The symbols move the items like this.
o: x232->x804, x922->x91, x223->x16, x512->x788, x979->x208, x266->x970, x106->x336, x158->x301, x637->x685, x759->x774, x473->x218, x297->x787, x325->x177, x7->x374, x744->x670, x778->x58, x964->x762, x673->x37, x343->x452, x301->x799, x137->x223, x93->x719, x401->x466, x962->x343, x318->x666, x666->x225, x719->x87, x385->x202, x107->x119, x647->x137, x960->x962, x24->x447, x968->x318, x509->x861, x322->x424, x241->x686, x248->x394, x804->x853, x616->x850, x802->x325, x519->x377, x799->x561, x494->x241, x978->x85, x464->x230, x300->x389, x706->x107, x556->x802, x336->x224, x773->x616, x320->x673, x133->x919, x108->x519, x119->x669, x58->x786, x686->x369, x394->x7, x204->x652, x492->x464, x163->x106, x105->x473, x685->x737, x424->x557, x853->x679, x907->x521, x540->x778, x689->x492, x22->x385, x37->x162, x787->x964, x848->x266, x447->x978, x919->x744, x521->x509, x730->x22, x809->x401, x775->x807, x375->x809, x774->x300, x870->x201, x737->x120, x91->x979, x680->x105, x557->x901, x850->x751, x201->x204, x87->x180, x970->x117, x788->x775, x377->x254
q: x232->x108, x922->x297, x223->x473, x512->x133, x652->x85, x979->x964, x266->x719, x106->x673, x158->x907, x230->x669, x637->x512, x759->x248, x473->x343, x679->x254, x297->x556, x120->x807, x325->x850, x7->x737, x669->x16, x778->x106, x964->x325, x673->x318, x177->x751, x301->x521, x137->x105, x861->x117, x93->x375, x719->x809, x786->x224, x385->x58, x107->x137, x647->x680, x85->x679, x24->x232, x509->x970, x248->x637, x804->x519, x616->x241, x802->x616, x519->x424, x799->x509, x180->x466, x978->x853, x464->x119, x300->x7, x706->x647, x556->x773, x561->x861, x336->x37, x773->x494, x320->x968, x224->x162, x108->x322, x119->x223, x218->x452, x389->x374, x58->x336, x394->x685, x16->x218, x204->x978, x492->x107, x163->x320, x105->x962, x685->x788, x853->x377, x907->x848, x540->x163, x689->x706, x807->x670, x22->x778, x37->x666, x374->x120, x787->x802, x848->x93, x447->x804, x521->x266, x730->x540, x208->x762, x775->x744, x162->x225, x254->x901, x774->x394, x870->x24, x762->x177, x737->x775, x117->x180, x91->x787, x751->x369, x680->x960, x850->x686, x201->x447, x202->x786, x87->x401, x970->x87, x788->x919, x377->x557
g: x223->x137, x652->x204, x979->x91, x266->x848, x106->x163, x230->x464, x473->x105, x679->x853, x120->x737, x325->x802, x7->x394, x669->x119, x744->x919, x670->x744, x778->x540, x964->x787, x673->x320, x343->x962, x901->x557, x177->x325, x301->x158, x137->x647, x861->x509, x401->x809, x962->x960, x318->x968, x666->x318, x719->x93, x786->x58, x385->x22, x107->x706, x85->x978, x369->x686, x509->x521, x241->x494, x804->x232, x616->x773, x802->x556, x519->x108, x799->x301, x180->x87, x978->x447, x464->x492, x300->x774, x561->x799, x336->x106, x224->x336, x225->x666, x119->x107, x218->x473, x389->x300, x58->x778, x686->x241, x394->x248, x16->x223, x204->x201, x492->x689, x105->x680, x685->x637, x452->x343, x424->x322, x853->x804, x807->x775, x22->x730, x37->x673, x374->x7, x787->x297, x447->x24, x919->x133, x521->x907, x809->x375, x208->x979, x775->x788, x162->x37, x254->x377, x774->x759, x762->x964, x737->x685, x117->x970, x91->x922, x751->x850, x557->x424, x850->x616, x201->x870, x202->x385, x466->x401, x87->x719, x970->x266, x788->x512, x377->x519
w: x232->x163, x922->x759, x223->x325, x512->x108, x652->x202, x979->x300, x266->x137, x106->x266, x158->x689, x230->x208, x637->x232, x759->x870, x473->x850, x679->x224, x297->x248, x120->x679, x325->x737, x7->x978, x669->x762, x744->x557, x670->x901, x778->x521, x964->x7, x673->x719, x343->x686, x901->x225, x177->x120, x301->x492, x137->x802, x861->x669, x93->x680, x401->x343, x962->x241, x318->x809, x666->x401, x719->x105, x786->x861, x385->x799, x107->x787, x647->x556, x960->x494, x85->x786, x24->x540, x369->x670, x968->x375, x509->x119, x322->x968, x241->x919, x248->x24, x804->x106, x616->x788, x802->x685, x519->x673, x799->x464, x180->x218, x494->x133, x978->x58, x464->x979, x300->x204, x706->x297, x556->x637, x561->x230, x336->x970, x773->x512, x320->x93, x133->x322, x224->x117, x225->x466, x108->x320, x119->x964, x218->x751, x389->x652, x58->x509, x686->x744, x394->x447, x16->x177, x204->x385, x492->x91, x163->x848, x105->x616, x685->x804, x452->x369, x424->x318, x853->x336, x907->x706, x540->x907, x689->x922, x807->x254, x22->x301, x37->x87, x374->x85, x787->x394, x848->x647, x447->x778, x919->x424, x521->x107, x730->x158, x809->x962, x208->x389, x775->x377, x375->x960, x162->x180, x254->x162, x774->x201, x870->x730, x762->x374, x737->x853, x117->x16, x91->x774, x751->x807, x680->x773, x557->x666, x850->x775, x201->x22, x202->x561, x466->x452, x87->x473, x970->x223, x788->x519, x377->x37
u: x232->x637, x922->x689, x223->x970, x512->x773, x652->x389, x979->x464, x266->x106, x106->x804, x158->x730, x230->x561, x637->x556, x759->x922, x473->x87, x679->x120, x297->x706, x120->x177, x325->x223, x7->x964, x669->x861, x744->x686, x670->x369, x778->x447, x964->x119, x673->x519, x343->x401, x901->x670, x177->x16, x301->x22, x137->x266, x861->x786, x93->x320, x401->x666, x962->x809, x318->x424, x666->x557, x719->x673, x786->x85, x385->x204, x107->x521, x647->x848, x960->x375, x85->x374, x24->x248, x369->x452, x968->x322, x509->x58, x322->x133, x241->x962, x248->x297, x804->x685, x616->x105, x802->x137, x519->x788, x799->x385, x180->x162, x494->x960, x978->x7, x464->x799, x300->x979, x706->x907, x556->x647, x561->x202, x336->x853, x773->x680, x320->x108, x133->x494, x224->x679, x225->x901, x108->x512, x119->x509, x218->x180, x389->x208, x58->x978, x686->x343, x394->x787, x16->x117, x204->x300, x492->x301, x163->x232, x105->x719, x685->x802, x452->x466, x424->x919, x853->x737, x907->x540, x540->x24, x689->x158, x807->x751, x22->x201, x37->x377, x374->x762, x787->x107, x848->x163, x447->x394, x919->x241, x521->x778, x730->x870, x809->x318, x208->x230, x775->x850, x375->x968, x162->x254, x254->x807, x774->x91, x870->x759, x762->x669, x737->x325, x117->x224, x91->x492, x751->x218, x680->x93, x557->x744, x850->x473, x201->x774, x202->x652, x466->x225, x87->x37, x970->x336, x788->x616, x377->x775
j: x232->x494, x922->x848, x223->x666, x652->x177, x979->x970, x266->x424, x106->x919, x158->x232, x230->x224, x637->x960, x759->x647, x679->x369, x297->x93, x120->x452, x325->x401, x7->x473, x669->x162, x778->x788, x964->x87, x177->x466, x301->x804, x137->x318, x861->x254, x786->x807, x385->x737, x107->x673, x647->x968, x85->x751, x24->x773, x509->x377, x248->x680, x804->x241, x802->x809, x799->x853, x978->x850, x464->x336, x300->x223, x706->x320, x556->x375, x561->x679, x336->x744, x224->x670, x119->x37, x389->x16, x58->x775, x394->x105, x16->x225, x204->x325, x492->x106, x163->x133, x685->x962, x853->x686, x907->x108, x540->x512, x689->x163, x22->x685, x374->x218, x787->x719, x848->x322, x447->x616, x521->x519, x730->x637, x208->x117, x774->x137, x870->x556, x762->x180, x737->x343, x117->x901, x91->x266, x201->x802, x202->x120, x970->x557

The rows follow the links: the fewer symbols apart two items are, the more alike their rows tend to be.

Each row is also shifted at random along 6 hidden directions that mean nothing.

Some items, each with a row of numbers:
x374: 62	-18	-39	-16	-55	-19	8	17	-2	-19	50	-9	-9	-39	7	2	-19	19	-19	5	-5	-1	7	-9	43	25	-2	7	-22	-18	-16	4	7	19	-35	4	-25	-8	6	73	9	-7	5	6	-6	-4	11	16	13	0	-3	45	18	-14	-2	26	-8	17	-3	32	26
x762: -7	-15	-23	-8	-60	-28	-2	7	2	-16	49	-13	3	-60	-18	8	-27	30	-16	-3	-2	7	25	-4	47	32	-27	34	-22	-35	-38	-10	16	33	-34	-3	-29	-4	-6	66	38	-8	-17	-1	-17	0	5	14	8	7	22	65	-3	-12	-1	32	-5	12	9	16	40
x218: -28	-38	3	33	-17	-37	-54	-8	5	-57	34	8	-2	-40	-71	4	-33	-8	-34	7	6	15	22	29	28	30	-70	51	-28	-67	-29	9	6	22	-39	16	12	17	8	39	61	-4	-4	2	-41	50	28	-3	-14	-28	27	29	50	-1	-1	58	-14	-13	48	2	11
x561: -12	19	-4	-19	-72	-18	-36	10	-6	4	63	-10	57	-21	-14	15	-15	50	15	-15	23	-2	64	-11	21	61	-13	8	19	46	-15	-6	35	20	-36	-53	3	-40	1	18	32	29	-25	-26	26	-35	-32	13	8	29	0	42	-20	-26	-24	2	33	10	-3	-24	45
x774: 37	-26	-21	-22	-15	-5	-7	-7	5	-23	22	-13	-24	3	21	12	-11	38	-10	3	31	2	-15	-21	12	9	-2	25	3	-3	5	-22	19	11	9	4	-21	-13	30	48	8	13	5	8	-18	13	-9	9	20	7	7	37	29	-21	-4	11	-27	-14	10	5	14
x685: 173	-42	-21	-2	20	-17	-42	-8	32	-29	-12	-9	-34	-2	43	-6	-18	-14	-29	18	5	13	-60	4	-11	-25	0	32	16	-22	1	-10	-17	-8	2	29	-19	8	29	65	-6	2	29	27	-32	48	53	-7	42	-21	-2	28	54	4	5	41	-16	-10	9	23	-18
x91: 107	-4	-3	-20	-20	-14	-20	4	12	1	25	-13	7	-13	34	6	-28	24	20	-7	19	-7	-20	-17	-2	-2	4	17	11	15	-1	-36	13	21	32	-20	-14	-9	12	30	12	21	5	24	4	-7	-6	4	40	22	15	41	9	2	-2	11	-10	3	-6	-11	17
x778: 49	-7	-1	-5	22	11	-38	-26	-15	-35	11	-1	-1	40	-5	13	15	6	-17	9	4	12	7	14	17	32	4	9	-16	-7	30	0	26	-22	-2	2	10	6	33	18	3	3	15	-4	-30	7	-4	7	1	-18	-7	32	60	-14	1	20	-51	-13	40	-12	16
x679: 29	-35	-32	10	-18	-28	-97	-16	-19	-91	47	3	-2	-11	-39	-10	8	8	-43	27	46	4	-15	18	10	35	-63	38	6	-36	-4	15	27	-6	-54	17	25	-21	41	65	51	-3	37	4	-15	47	55	2	5	-19	-13	18	85	-38	-14	88	-14	-21	36	22	-16
x788: -36	-47	-6	-12	-26	-16	21	-9	10	-19	8	-20	-35	-15	-9	8	5	17	-27	11	-4	10	4	-24	57	-7	-28	32	-8	-33	-31	-15	-6	-9	-40	30	-14	16	20	56	13	9	-2	-3	-16	0	-19	18	-11	-15	11	39	5	-18	-20	16	-18	-8	24	14	3
x223: 22	-1	9	28	37	6	2	9	30	12	-29	18	-6	-21	-4	-5	-31	-36	-11	-10	-45	16	-12	43	-28	-11	5	7	-25	-46	-2	8	-18	19	27	17	-10	31	-24	-9	-3	-23	-3	8	-32	31	48	-14	0	-35	8	-8	5	45	42	8	-12	9	7	7	14
x853: -159	-5	-26	-9	-43	8	-14	8	17	6	9	-4	-9	-31	-9	-28	24	39	-3	19	-15	8	26	-34	-14	27	-8	12	44	10	-20	-5	4	-14	-58	-2	1	-41	-9	32	11	-20	26	-5	10	1	64	42	-17	-24	-32	-39	-65	-17	-24	34	61	13	-24	19	1
x401: -35	24	18	7	-13	-3	29	24	-14	34	-5	13	33	7	-14	-13	0	-21	27	-14	-28	-24	26	-4	-2	-9	-5	-35	-3	34	-1	7	-14	2	-1	-24	36	1	-29	-53	-6	21	18	1	45	-39	-17	7	-27	1	-9	-44	-36	17	-9	-9	32	29	-21	-18	-14
x802: -2	-36	9	-9	5	-5	-4	-28	2	-36	-1	-15	-15	-2	-13	22	-6	7	-30	2	15	14	-26	7	34	-25	-37	44	-23	-51	-16	-28	20	4	1	18	-11	26	13	30	33	6	-35	-11	-26	6	-38	-23	5	6	39	72	32	-3	15	4	-61	-21	40	-10	6
x389: -151	10	-25	-16	-19	41	54	10	-42	-14	29	7	-11	17	-13	8	7	10	7	-7	47	-20	-24	-14	-28	-16	-4	-45	-24	7	28	20	36	13	23	1	0	-11	-2	-45	-5	0	-12	-22	38	-25	-55	-37	-21	43	1	-34	18	-17	23	-54	-23	-14	-15	8	-6
x322: -29	-11	17	-8	-16	11	56	-11	4	50	-47	-39	-10	20	14	23	50	25	-36	-3	8	25	34	-21	60	-15	10	17	27	2	-12	-4	-27	-19	-27	3	-43	7	9	8	-49	-4	-81	-65	-10	-43	-74	-2	-14	14	-7	57	-86	-26	-6	-78	14	-32	-1	-3	17
x919: 102	-28	-5	-6	-10	-20	25	11	-7	-12	6	-17	-18	8	20	-5	-3	-11	-11	-1	7	-15	-24	-20	29	-32	-9	-5	-11	-3	-6	-9	-20	-8	-3	16	12	14	16	24	-11	31	20	24	17	-11	-31	-1	3	7	2	12	34	-8	-16	13	-11	0	3	5	-27
x87: 58	29	18	10	13	2	82	19	-10	50	-27	12	18	6	9	-2	5	-44	5	-19	-83	2	41	25	43	-11	35	-37	-51	-15	10	12	-27	-1	4	3	-2	50	-43	-24	-45	-17	-12	-6	8	-54	-18	4	-25	-27	-18	12	-44	37	29	-15	-23	33	-11	8	25
x158: 47	22	26	-4	32	7	-54	-26	-4	-5	-7	-2	18	33	10	15	9	16	12	-5	36	7	-2	9	-21	16	7	3	21	23	22	-10	18	-2	33	-25	5	-14	19	-24	9	10	-20	-5	-11	6	-26	-12	22	26	8	18	22	-12	-1	-20	-15	-23	14	-33	6
x616: 43	-32	14	-20	-35	-23	-3	-17	8	-9	23	-30	10	1	-4	22	-3	17	-13	-4	28	-2	-4	-14	46	-29	-40	38	7	-2	-35	-30	10	6	-22	-12	-1	7	15	28	31	42	-41	-17	12	-29	-73	-21	16	29	33	76	12	-12	-15	-11	-20	-15	24	-25	-2
x494: 11	-45	21	9	1	-32	-40	-39	-22	-61	5	-18	-18	8	-35	21	5	11	-24	8	54	3	-16	0	44	-16	-60	53	-10	-40	-18	-20	9	6	-10	19	13	8	40	19	52	32	-27	-1	-25	23	-53	-22	-1	19	45	54	59	-17	-19	14	-49	-45	55	-19	-21
x907: 131	17	22	-2	25	-19	-35	-20	1	-9	-4	-2	9	1	18	8	-5	-3	10	0	-14	10	16	13	21	34	24	18	-12	8	3	-17	3	-8	10	-17	-4	8	10	21	7	0	2	20	-34	10	6	21	21	-8	11	44	26	5	-12	22	-25	6	25	-11	20
x680: 30	0	31	-9	-5	-46	-46	-11	3	-27	35	3	9	-18	-19	-2	-21	-1	37	7	-1	-18	6	-21	15	16	-16	18	2	22	-45	-20	2	-4	-21	-24	34	-12	11	11	53	45	34	54	3	22	0	26	14	12	35	-2	38	4	-60	45	18	20	17	-21	-18
x375: -113	21	33	-12	-29	-28	-36	-2	-4	14	15	-6	24	-6	-29	-14	8	23	45	-1	8	-21	40	-42	-2	27	-18	-3	47	63	-35	-19	-3	-10	-33	-46	45	-48	-1	-32	40	41	18	21	38	-14	-18	39	-16	23	13	-41	-39	-15	-71	13	69	20	-11	-33	-20
x669: -88	31	-5	1	7	23	76	18	-37	2	25	25	11	-11	-20	8	-21	-31	26	-21	-32	-16	8	13	3	-2	26	-54	-79	-19	9	20	20	20	25	2	5	29	-39	-50	-7	-15	3	13	21	-32	-31	-14	-27	9	17	-33	17	22	24	-29	-35	34	-8	15	13
x670: 64	-5	-14	-3	-32	-11	35	27	-19	-6	27	0	5	0	6	-7	-9	-19	-3	-4	18	-28	-23	-6	5	-27	-15	-29	-11	12	0	20	-18	4	-12	4	8	-7	-3	-2	-17	20	21	8	38	-18	-30	-17	2	27	-14	-11	23	-3	-2	-2	10	9	-20	13	-31
x325: -59	5	-7	0	20	18	-1	10	9	-2	-12	11	-6	-12	0	-22	-19	-27	14	-6	8	-15	-63	7	-69	-56	-15	-16	9	-4	1	-1	7	15	40	9	10	1	-22	-46	15	-6	19	19	28	15	32	-42	9	10	7	-59	11	26	27	6	4	5	-25	2	-36
x775: -29	-42	-21	-5	-28	-15	-16	-1	-4	-41	29	1	-14	-4	-15	-14	-11	-3	-16	14	27	-17	-32	-14	-7	-23	-46	6	5	-12	-13	4	3	-1	-26	16	19	-13	23	21	27	24	34	16	19	17	7	-6	-6	4	-2	-20	48	-13	-14	35	1	-4	8	7	-33
x107: 32	-5	15	-8	33	1	-53	-21	-5	-48	29	14	11	25	-19	14	-25	-9	12	-2	31	-10	-41	20	-30	-1	-25	5	-14	1	13	-14	41	2	34	-9	28	-1	25	-23	49	31	17	26	-6	25	-14	-32	20	12	35	12	92	13	3	12	-47	-17	32	-39	-11
x297: -62	13	7	-3	15	5	53	-5	16	25	-36	-9	-38	-45	20	1	-3	8	16	-3	-44	15	11	-26	26	2	37	15	-23	-29	-27	-22	-16	15	15	19	-46	30	-28	20	-6	-37	-19	22	-36	5	20	33	0	-12	24	6	-52	18	6	-14	-14	14	-9	29	28
x807: 112	-32	-26	1	-36	-16	60	9	-11	-11	15	-21	-18	-15	4	20	-6	-14	-58	-2	-15	11	13	20	81	-11	-10	14	-55	-62	-14	18	-23	10	-38	37	-43	43	6	68	-28	-13	-40	-31	-23	-21	-43	-11	1	-7	-1	85	17	-7	22	-8	-46	-4	20	39	31
x861: 64	33	0	8	-2	12	-1	10	-4	21	7	4	34	1	5	12	-4	-8	-5	-18	-11	11	22	38	-3	19	14	-11	-10	3	15	18	9	6	2	-15	-11	8	-18	-9	-14	-18	-35	-25	-1	-18	-4	-21	11	-1	-11	25	-12	10	32	-18	-3	7	-1	-3	33
x300: 5	-14	-25	-14	-10	26	13	4	-4	-6	17	-7	-2	17	17	14	-6	21	-12	-4	43	-5	-32	-9	-24	-14	2	-13	1	1	28	6	24	8	27	8	-13	-6	16	4	-14	2	-13	-22	11	-7	-27	-34	17	25	-5	13	23	-13	31	-34	-24	-20	-10	1	-2
x133: -95	-15	0	27	12	-12	79	15	24	35	-64	0	-74	-52	4	-18	11	-11	1	11	-73	18	22	-34	42	-2	38	13	-23	-54	-29	-2	-68	8	-9	48	-39	36	-28	36	-33	-50	15	32	-44	28	57	66	-36	-53	0	-41	-78	21	-13	11	25	21	-15	60	5
x117: 25	8	1	21	-9	-13	-77	-4	13	-12	17	7	30	-16	-27	-1	-11	4	-12	6	12	14	21	38	-18	28	-31	31	28	-6	-8	14	9	5	-31	-17	7	-26	-2	8	32	-6	-7	-15	-9	28	42	-8	13	-11	-8	12	6	-3	3	29	26	-10	11	-11	10
x204: -38	15	-29	1	14	46	68	12	-28	11	-23	6	-23	17	30	-6	21	-3	-1	-3	-22	4	-7	2	-6	-6	46	-42	-37	-19	48	15	8	3	33	24	-14	18	-11	-14	-51	-40	5	-11	0	-24	-1	1	-24	-14	-29	-21	-21	6	48	-29	-38	7	-24	31	14
x870: -105	-10	-12	-6	0	0	40	-22	-30	-30	-7	-7	-52	-20	-6	-4	29	31	1	16	-29	19	29	-31	60	50	26	9	-52	-49	8	-11	4	1	-12	34	-21	17	8	44	-1	-35	6	20	-45	6	12	60	-33	-34	9	6	-9	-19	-15	22	-42	11	23	40	37
x787: 0	13	-9	-26	-17	-12	12	20	27	19	10	0	-5	-38	35	-15	-33	17	48	-6	-27	-18	-16	-38	-21	-10	25	-7	10	25	-25	-33	4	21	25	-16	-11	-15	-21	17	16	2	34	52	16	-3	33	23	26	9	15	-24	-28	22	-14	24	28	39	-41	7	4

From each start, follow one symbol. Which item do you reach?
Answer with the item's name.
---
10	2	-36	2	-20	-7	93	35	-25	-11	18	12	-32	-39	11	-21	-17	-32	2	1	-66	-11	-5	-2	38	-7	35	-39	-81	-47	-12	16	-13	7	-15	38	-15	37	-28	31	-26	-36	40	38	4	-16	21	24	-23	-24	-10	-14	22	22	13	29	-30	49	-18	69	8
g -> x737
---
-122	14	5	0	26	18	-18	-26	-17	-20	-8	6	-15	23	-16	2	20	25	16	14	15	1	14	-13	-11	35	16	-10	0	9	23	-2	21	-15	9	0	9	-7	16	-19	12	-3	12	5	-16	18	3	23	-21	-3	1	-37	12	-16	-15	-13	-10	-14	10	-3	5
q -> x540
---
-88	8	-11	-10	4	20	50	13	-27	-17	13	18	-9	-9	-4	-6	-20	-16	24	-10	-9	-23	-40	-2	-24	-28	6	-34	-47	-24	8	-9	31	20	38	13	3	16	-18	-32	11	-12	21	31	27	-14	-13	-24	-11	9	19	-33	29	17	28	1	-44	21	-12	14	-5
j -> x87
---
155	-19	-9	-32	-25	-32	-36	-15	11	-27	36	-26	-5	-7	34	8	-10	34	-7	9	27	2	-15	-24	34	17	6	33	12	11	-22	-30	6	-7	-22	-15	-21	-11	38	74	14	24	-1	17	-20	5	-10	18	47	19	18	72	39	-25	-35	20	-16	-3	16	1	11
w -> x24
---
-26	2	11	4	-27	-32	-3	26	34	30	13	9	20	-41	-16	-17	-42	-12	31	-10	-41	-12	24	-12	-4	4	-11	6	7	14	-41	-3	-15	15	-13	-18	13	-3	-29	0	20	18	28	29	15	4	31	20	-2	-15	13	-26	-33	31	-23	28	53	32	-14	-7	4
o -> x218
---
-42	1	8	-26	-8	0	-10	-24	-19	-15	1	-16	3	26	1	2	40	20	3	14	36	-10	-6	-30	10	-9	-6	-4	37	41	-9	-5	8	-33	-29	-14	18	-25	23	-7	5	26	-8	-12	27	-23	-47	2	2	29	1	-4	2	-33	-42	-17	11	-9	0	-9	-33
o -> x519
---
-19	8	2	25	-32	-30	13	21	-2	19	4	5	12	-44	-31	-10	-4	-3	-1	-1	-41	7	65	3	42	35	-11	8	-13	-19	-27	10	-21	14	-37	-3	7	3	-27	21	5	-13	2	4	-5	-4	30	42	-32	-30	-10	2	-51	7	-12	37	39	26	-1	16	22
u -> x225
---
-40	-10	-11	-15	2	33	-53	-28	26	7	-19	-20	1	30	21	12	32	48	-25	14	58	23	-18	-9	-32	-1	-7	31	77	26	16	-15	18	-21	-8	-8	-22	-38	35	12	-1	-4	-36	-55	-6	6	-1	-19	23	13	-25	20	-27	-31	6	-30	18	-48	-2	-18	2
g -> x24
---
-55	8	-4	-1	-1	5	-37	12	7	7	5	16	26	22	-13	-24	12	-11	9	4	4	-16	3	-3	-53	2	-12	-20	44	48	7	16	3	-28	-18	-16	39	-35	-6	-37	3	21	40	-2	35	8	36	2	-12	-9	-33	-68	-2	1	-22	16	58	6	-15	-15	-36
q -> x666
---
86	-1	-19	-12	-19	5	-37	4	24	21	17	-4	28	9	18	4	0	22	-20	-1	-2	17	37	12	3	37	12	8	29	28	9	10	3	-7	-26	-27	-13	-17	12	31	-20	0	-7	-28	-13	-13	18	14	22	-17	-29	41	-13	-9	4	3	23	-2	1	-8	33
g -> x778
---
63	-9	-22	17	-27	-46	-41	11	-4	-32	36	14	4	-36	-25	-32	-13	-17	-3	16	-34	-3	37	3	15	51	-12	0	-16	-11	-14	18	-16	-6	-61	-1	32	-16	-3	51	16	-4	67	42	-6	27	82	52	-11	-44	-23	-22	30	-1	-33	93	33	37	12	31	1
q -> x225
---
-24	-22	26	14	23	-22	6	-9	-34	-45	11	14	-15	16	-50	3	-12	-31	5	-1	-2	-14	-8	11	23	-7	-40	-3	-60	-38	2	-4	6	7	13	22	48	37	10	-18	31	30	29	34	-6	16	-34	1	-33	-11	35	-11	74	10	-13	23	-52	1	43	-15	-23
g -> x960
---
-133	-15	-19	-41	-39	8	-3	-1	10	-4	33	-8	-12	-9	0	-5	-7	47	20	11	24	-14	-15	-56	-18	2	-3	3	29	26	-20	-20	25	-4	-17	-12	-4	-38	11	20	26	21	21	16	22	-2	2	20	8	19	7	-22	-13	-18	-31	0	21	8	-16	2	-3
u -> x787
